Here is a tiny trained network, its code and every weight. The questions are about switching its units off for an input and a target symbol, where a switched-off unit gives its printed mean instead of its output.

import numpy as np


def w(rows, s, z=0):
    codes = np.array(rows[::2]) - 128.0
    scale = np.full(codes.shape[1], s)
    scale[-1] = z or s
    return codes * scale


def norm(h):
    return h / np.sqrt((h * h).mean(-1, keepdims=True) + 1e-5)


def f(y):
    return np.maximum(y, 0)


def softmax(a):
    e = np.exp(a - a.max(-1, keepdims=True))
    return e / e.sum(-1, keepdims=True)


def log_softmax(a):
    a = a - a.max(-1, keepdims=True)
    return a - np.log(np.exp(a).sum(-1, keepdims=True))


def net(x, mask):
    ids = ['αβγδζθλμπστφψ'.index(c) for c in x.split()]
    T = len(ids)
    res = E[ids] + P[:T]
    u = 0
    for l in range(2):
        r = norm(res)
        for j in range(2):
            rows = slice(2 * j, 2 * j + 2)
            q, k, v = (r @ M[l][rows].T for M in (Q, K, V))
            z = softmax(np.where(np.tri(T) > 0, q @ k.T / 2**0.5, -1e9)) @ v
            o = O[l][rows]
            res = res + np.where(mask[u + j], z, o[:, -1]) @ o[:, :-1]
        u += 2
        y = f(norm(res) @ A[l][:, :-1].T + A[l][:, -1])
        res = res + np.where(mask[u : u + 8], y, B[l][:, -1]) @ B[l][:, :-1]
        u += 8
    return log_softmax(norm(res)[-1] @ U[:, :-1].T + U[:, -1])


Q, K, V, O, A, B = {}, {}, {}, {}, {}, {}
E = w([
[148,166,90,108,129,220,69,82,148],'α',
[255,93,138,75,182,114,95,156,125],'β',
[94,81,168,187,76,121,62,119,144],'γ',
[85,119,82,109,83,231,151,111,200],'δ',
[146,140,221,165,154,156,158,132,65],'ζ',
[102,50,120,87,95,190,100,116,94],'θ',
[143,183,120,173,104,146,168,69,231],'λ',
[160,173,113,74,158,146,153,79,122],'μ',
[79,150,72,169,145,136,96,94,66],'π',
[143,124,198,117,67,128,189,101,58],'σ',
[123,141,169,151,177,209,66,131,129],'τ',
[161,53,132,159,144,161,156,194,157],'φ',
[178,143,42,161,155,65,114,127,175],'ψ',
],0.023)
P = w([
[147,82,141,152,168,141,125,64,126],'0',
[121,201,139,114,87,131,129,198,102],'1',
[197,137,116,155,87,150,125,149,97],'2',
[114,145,105,159,128,171,157,143,89],'3',
[104,112,207,17,151,39,112,124,205],'4',
[158,79,201,122,140,122,139,1,123],'5',
],0.019)
Q[0] = w([
[79,114,174,64,155,70,119,119,189],'L0H1',
[170,98,159,134,130,121,124,10,122],'L0H1',
[128,154,57,161,91,148,158,196,73],'L0H2',
[184,121,122,181,109,167,123,75,96],'L0H2',
],0.013)
K[0] = w([
[117,202,131,121,89,124,112,246,120],'L0H1',
[227,127,97,172,47,170,115,128,91],'L0H1',
[71,91,140,115,199,109,146,70,144],'L0H2',
[214,92,116,175,128,178,119,51,103],'L0H2',
],0.012)
V[0] = w([
[31,120,25,188,154,178,192,162,120],'L0H1',
[182,27,67,97,2,95,84,85,138],'L0H1',
[168,144,189,177,161,176,23,139,163],'L0H2',
[71,79,166,159,137,84,179,156,88],'L0H2',
],0.0076)
O[0] = w([
[239,226,132,136,118,171,104,104,205,80],'L0H1',
[60,74,75,96,161,210,118,196,232,199],'L0H1',
[119,145,216,156,218,105,218,251,119,229],'L0H2',
[224,52,173,127,3,93,166,187,132,2],'L0H2',
],0.0075,0.0048)
A[0] = w([
[152,104,89,87,158,99,157,43,139,10],'L0N1',
[56,139,51,183,82,72,118,140,164,166],'L0N2',
[174,142,56,13,151,111,226,164,138,195],'L0N3',
[116,83,184,202,128,108,93,203,174,60],'L0N4',
[109,167,131,107,118,165,44,164,132,69],'L0N5',
[95,132,187,130,120,170,214,115,144,56],'L0N6',
[96,159,131,200,89,97,167,95,190,24],'L0N7',
[81,137,234,205,111,141,2,140,136,2],'L0N8',
],0.0077,0.0054)
B[0] = w([
[97,102,91,196,70,107,133,119,113,165],'L0N1',
[111,150,110,200,74,132,80,139,143,194],'L0N2',
[100,125,79,109,121,115,183,80,139,255],'L0N3',
[106,129,56,144,147,141,204,118,122,167],'L0N4',
[100,131,104,102,161,203,138,91,94,156],'L0N5',
[132,111,191,100,134,112,138,133,114,191],'L0N6',
[130,53,164,154,120,143,97,117,121,167],'L0N7',
[7,168,95,93,148,80,213,139,136,160],'L0N8',
],0.011,0.005)
Q[1] = w([
[101,128,205,49,120,21,2,112,192],'L1H1',
[167,157,102,89,108,165,115,228,139],'L1H1',
[147,226,80,54,71,22,95,255,148],'L1H2',
[78,86,240,11,150,13,28,78,219],'L1H2',
],0.0091)
K[1] = w([
[112,255,112,88,43,119,130,230,142],'L1H1',
[30,110,132,82,138,58,120,73,142],'L1H1',
[25,167,177,90,179,99,108,152,159],'L1H2',
[138,234,95,82,62,150,145,240,117],'L1H2',
],0.011)
V[1] = w([
[114,114,173,159,139,61,108,76,222],'L1H1',
[122,144,155,142,79,143,243,134,208],'L1H1',
[205,28,207,182,185,172,72,144,152],'L1H2',
[212,94,2,168,162,72,156,180,142],'L1H2',
],0.0077)
O[1] = w([
[119,103,73,129,155,56,164,9,169,206],'L1H1',
[205,83,83,90,193,175,167,104,69,253],'L1H1',
[115,129,212,2,129,66,107,106,167,172],'L1H2',
[187,156,80,145,117,2,104,181,157,97],'L1H2',
],0.0089,0.0032)
A[1] = w([
[227,102,140,84,192,107,127,139,115,16],'L1N1',
[94,68,50,102,166,145,59,123,213,116],'L1N2',
[144,238,183,179,25,127,29,106,137,188],'L1N3',
[89,90,128,171,29,86,197,101,164,166],'L1N4',
[220,223,121,163,143,190,225,177,134,1],'L1N5',
[121,107,76,75,143,97,152,168,18,76],'L1N6',
[157,131,250,156,126,91,220,123,12,110],'L1N7',
[93,150,38,62,108,131,123,162,2,156],'L1N8',
],0.0083,0.0038)
B[1] = w([
[110,158,184,109,145,75,70,127,138,162],'L1N1',
[117,195,67,96,46,104,129,158,177,253],'L1N2',
[105,58,177,178,163,149,167,71,157,188],'L1N3',
[139,68,148,63,132,53,102,129,120,235],'L1N4',
[158,86,202,163,176,106,66,71,173,173],'L1N5',
[103,68,145,175,132,95,62,84,127,189],'L1N6',
[139,209,2,145,36,172,146,185,105,233],'L1N7',
[211,7,144,182,171,133,84,68,135,230],'L1N8',
],0.0085,0.005)
U = w([
[202,188,110,128,137,236,52,103,172,88],'α',
[213,107,205,89,166,74,102,153,131,199],'β',
[13,76,170,124,134,31,153,148,115,68],'γ',
[99,130,123,73,57,186,174,159,220,91],'δ',
[159,192,188,182,156,131,192,170,87,196],'ζ',
[126,5,158,94,68,157,87,114,102,161],'θ',
[140,123,246,194,89,97,169,72,200,198],'λ',
[119,141,122,75,174,81,208,6,92,58],'μ',
[93,110,130,255,124,119,61,67,70,108],'π',
[163,131,166,124,21,107,180,109,79,184],'σ',
[65,176,179,145,233,162,131,167,141,87],'τ',
[176,28,119,165,198,148,250,215,174,6],'φ',
[148,169,56,173,108,52,112,145,179,182],'ψ',
],0.0074,0.0026)

Each question gives the input, a string of symbols that net reads in full, and the target symbol t.
The units are the heads (2 rows each of Q, K, V and O) and the neurons (one row each of A and B). Each row of codes is followed by its name. A weight is (code - 128) times the scale printed after its matrix; where a second scale follows, it is the last column's (O, A, B and U).
mask holds one flag per unit, layer by layer, with each layer's heads first. A switched-off unit (its flag False) gives its mean, the last column of its rows in O or B, instead of its output. The means were averaged over made-up inputs and are rounded, as every weight is.
A unit's drop is (log p(t) with every unit on - log p(t) with that unit switched off) / (log p(t) with every unit on - log p(t) with every unit switched off).
The circuit of an input: a set's keep is (log p(t) with only the set's units on - log p(t) with every unit switched off) / (log p(t) with every unit on - log p(t) with every unit switched off). Starting from the 12 units with the biggest drops (on a tie, the unit counted first), units are removed one at a time, each time the one whose removal leaves the highest keep (on an exact tie, the one counted first), for as long as the keep stays at least 0.8.
circuit, biggest first: the units of the circuit, biggest drop first
unit that matters most: the unit with the biggest drop
k most important neurons: the k neurons with the biggest drops, biggest first
which heads matter: for each layer, one digit per head in row order, 1 if its drop is at least 0.15 and else 0, layers parted by /
input μ ζ λ γ λ, target σ: unit that matters most	L0H1
input π λ β α ψ τ, target γ: circuit, biggest first	[L0H1 L1H2]
input π ψ λ δ α, target ψ: which heads matter	00 / 01
input γ μ α σ, target φ: 2 most important neurons	[L0N8 L0N4]
input λ θ θ θ φ μ, target δ: circuit, biggest first	[L0H1 L1H1 L1N2]
input α μ τ λ, target τ: which heads matter	01 / 00
input β λ θ τ δ, target μ: which heads matter	10 / 10
input α φ δ α λ τ, target τ: circuit, biggest first	[L0N8 L1H1]
input λ μ λ π λ, target π: circuit, biggest first	[L1H2 L0H1 L0H2]
input β φ α μ, target γ: circuit, biggest first	[L0H1 L1H1]
input π ζ δ, target λ: circuit, biggest first	[L0H1 L1H1 L1N3 L1N5]
input θ λ λ μ, target δ: circuit, biggest first	[L0H1 L1H1]
input σ φ δ, target θ: which heads matter	11 / 00
input ψ μ ψ θ λ γ, target ψ: unit that matters most	L1H2
input σ μ τ φ, target θ: circuit, biggest first	[L0H2 L1H2]
input λ δ σ θ, target μ: which heads matter	00 / 11
input σ μ β ψ ψ, target π: circuit, biggest first	[L1H2 L0H1]
input μ ψ λ μ μ τ, target τ: which heads matter	01 / 00
input λ σ π λ γ, target θ: circuit, biggest first	[L0H2 L1H1]
input φ σ μ, target β: circuit, biggest first	[L1H2]
input ψ λ β, target ψ: which heads matter	00 / 11
input π μ μ ψ, target λ: which heads matter	10 / 10
